Here is a tiny trained network, its code and every weight. The questions are about switching its units off for an input and a target symbol, where a switched-off unit gives its printed mean instead of its output.

import numpy as np


def w(rows, s, z=0):
    codes = np.array(rows[::2]) - 128.0
    scale = np.full(codes.shape[1], s)
    scale[-1] = z or s
    return codes * scale


def norm(h):
    return h / np.sqrt((h * h).mean(-1, keepdims=True) + 1e-5)


def f(y):
    return np.maximum(y, 0)


def softmax(a):
    e = np.exp(a - a.max(-1, keepdims=True))
    return e / e.sum(-1, keepdims=True)


def log_softmax(a):
    a = a - a.max(-1, keepdims=True)
    return a - np.log(np.exp(a).sum(-1, keepdims=True))


def net(x, mask):
    ids = ['αβεζθλμξστω'.index(c) for c in x.split()]
    T = len(ids)
    res = E[ids] + P[:T]
    u = 0
    for l in range(2):
        q, k, v = (norm(res) @ M[l].T for M in (Q, K, V))
        z = softmax(np.where(np.tri(T) > 0, q @ k.T / 3**0.5, -1e9)) @ v
        res = res + np.where(mask[u], z, O[l][:, -1]) @ O[l][:, :-1]
        u += 1
        y = f(norm(res) @ A[l][:, :-1].T + A[l][:, -1])
        res = res + np.where(mask[u : u + 8], y, B[l][:, -1]) @ B[l][:, :-1]
        u += 8
    return log_softmax(norm(res)[-1] @ U[:, :-1].T + U[:, -1])


Q, K, V, O, A, B = {}, {}, {}, {}, {}, {}
E = w([
[64,139,108,121],'α',
[161,168,67,110],'β',
[71,65,223,174],'ε',
[90,111,154,126],'ζ',
[123,171,113,204],'θ',
[28,134,252,80],'λ',
[113,142,148,150],'μ',
[128,191,220,168],'ξ',
[137,67,163,133],'σ',
[200,143,112,159],'τ',
[130,61,155,26],'ω',
],0.016)
P = w([
[36,122,249,42],'0',
[50,152,180,119],'1',
[58,165,159,127],'2',
[40,199,151,129],'3',
[30,205,146,141],'4',
[53,220,123,143],'5',
[22,211,149,145],'6',
[85,212,87,158],'7',
],0.002)
Q[0] = w([
[102,170,92,210],'0.h0',
[62,97,254,134],'0.h0',
[95,103,110,95],'0.h0',
],0.0086)
K[0] = w([
[44,221,120,254],'0.h0',
[124,86,251,221],'0.h0',
[170,68,185,108],'0.h0',
],0.0091)
V[0] = w([
[217,127,39,107],'0.h0',
[81,172,26,142],'0.h0',
[255,96,84,131],'0.h0',
],0.0055)
O[0] = w([
[142,138,136,37,1],'0.h0',
[25,254,84,126,77],'0.h0',
[88,202,124,179,19],'0.h0',
],0.0067,0.0045)
A[0] = w([
[178,151,17,167,223],'0.n0',
[160,118,88,2,146],'0.n1',
[191,130,173,109,110],'0.n2',
[125,59,132,147,136],'0.n3',
[161,221,179,150,112],'0.n4',
[90,91,125,68,58],'0.n5',
[127,137,75,93,2],'0.n6',
[193,51,80,19,85],'0.n7',
],0.0084,0.0029)
B[0] = w([
[1,128,176,98,216],'0.n0',
[228,166,170,106,181],'0.n1',
[176,164,112,213,180],'0.n2',
[116,183,71,54,254],'0.n3',
[120,21,177,181,218],'0.n4',
[163,123,158,76,166],'0.n5',
[108,149,158,132,140],'0.n6',
[168,17,162,78,178],'0.n7',
],0.0063,0.0038)
Q[1] = w([
[175,115,96,1],'1.h0',
[114,169,39,230],'1.h0',
[66,157,110,81],'1.h0',
],0.0096)
K[1] = w([
[212,79,167,88],'1.h0',
[101,207,5,92],'1.h0',
[77,139,182,94],'1.h0',
],0.013)
V[1] = w([
[90,32,115,34],'1.h0',
[121,3,107,228],'1.h0',
[23,90,123,186],'1.h0',
],0.0038)
O[1] = w([
[78,145,60,115,182],'1.h0',
[170,192,3,181,243],'1.h0',
[195,37,125,57,252],'1.h0',
],0.0063,0.002)
A[1] = w([
[39,63,63,83,31],'1.n0',
[89,46,117,127,98],'1.n1',
[70,51,121,55,154],'1.n2',
[130,170,100,108,195],'1.n3',
[97,221,72,125,31],'1.n4',
[224,78,137,105,46],'1.n5',
[59,1,121,89,206],'1.n6',
[100,121,114,88,1],'1.n7',
],0.0097,0.0013)
B[1] = w([
[254,143,115,204,176],'1.n0',
[20,186,105,141,197],'1.n1',
[171,213,112,121,212],'1.n2',
[100,91,221,109,143],'1.n3',
[80,110,167,79,153],'1.n4',
[84,86,119,113,178],'1.n5',
[130,174,96,106,255],'1.n6',
[199,83,102,177,144],'1.n7',
],0.0078,0.0084)
U = w([
[139,123,141,131,65],'α',
[139,122,141,122,51],'β',
[12,113,123,192,108],'ε',
[181,214,73,145,166],'ζ',
[139,114,141,130,65],'θ',
[87,196,204,57,163],'λ',
[146,119,143,123,60],'μ',
[189,59,212,188,252],'ξ',
[108,44,41,121,205],'σ',
[149,121,147,133,58],'τ',
[201,70,155,50,214],'ω',
],0.011,0.0038)

Each question gives the input, a string of symbols that net reads in full, and the target symbol t.
The units are the heads (3 rows each of Q, K, V and O) and the neurons (one row each of A and B). Each row of codes is followed by its name. A weight is (code - 128) times the scale printed after its matrix; where a second scale follows, it is the last column's (O, A, B and U).
mask holds one flag per unit, layer by layer, with each layer's heads first. A switched-off unit (its flag False) gives its mean, the last column of its rows in O or B, instead of its output. The means were averaged over made-up inputs and are rounded, as every weight is.
A unit's drop is (log p(t) with every unit on - log p(t) with that unit switched off) / (log p(t) with every unit on - log p(t) with every unit switched off).
The circuit of an input: a set's keep is (log p(t) with only the set's units on - log p(t) with every unit switched off) / (log p(t) with every unit on - log p(t) with every unit switched off). Starting from the 12 units with the biggest drops (on a tie, the unit counted first), units are removed one at a time, each time the one whose removal leaves the highest keep (on an exact tie, the one counted first), for as long as the keep stays at least 0.8.
circuit, biggest first: the units of the circuit, biggest drop first
most important unit: the unit with the biggest drop
top k neurons: the k neurons with the biggest drops, biggest first
k most important neurons of layer l: the k neurons of layer l with the biggest drops, biggest first
drop when u is switched off: that unit's drop, to one decimal
input β σ τ μ, target λ: top 2 neurons : [0.n0, 1.n0]
input ξ ξ μ θ, target ε: most important unit : 0.n0
input α θ τ β ζ λ τ, target λ: circuit, biggest first : [0.h0, 0.n0]
input λ λ μ, target σ: top 2 neurons : [0.n0, 0.n7]
input σ τ σ τ, target ξ: top 2 neurons : [1.n1, 0.n4]
input θ ω ε, target ε: top 2 neurons : [1.n1, 0.n3]
input θ ω τ, target ε: 3 most important neurons of layer 0 : [0.n0, 0.n4, 0.n1]
input ω τ μ, target σ: 2 most important neurons of layer 0 : [0.n0, 0.n4]
input β ξ θ μ, target ε: 2 most important neurons of layer 0 : [0.n3, 0.n1]
input ζ λ ξ τ, target ξ: top 2 neurons : [1.n1, 1.n6]
input ω ζ θ ξ ζ θ ξ σ, target σ: 2 most important neurons of layer 0 : [0.n0, 0.n2]
input σ λ ξ θ ε τ, target ε: 4 most important neurons of layer 0 : [0.n0, 0.n4, 0.n3, 0.n1]
input β ξ σ β μ θ ζ μ, target ε: 3 most important neurons of layer 1 : [1.n0, 1.n2, 1.n1]
input λ α α, target ζ: most important neuron of layer 1 : [1.n0]
input λ α ε, target ε: top 2 neurons : [1.n1, 0.n0]
input λ λ ξ θ α, target ζ: drop when 1.n0 is switched off : 0.2
input λ λ ε β μ β λ μ, target λ: drop when 1.h0 is switched off : 1.7
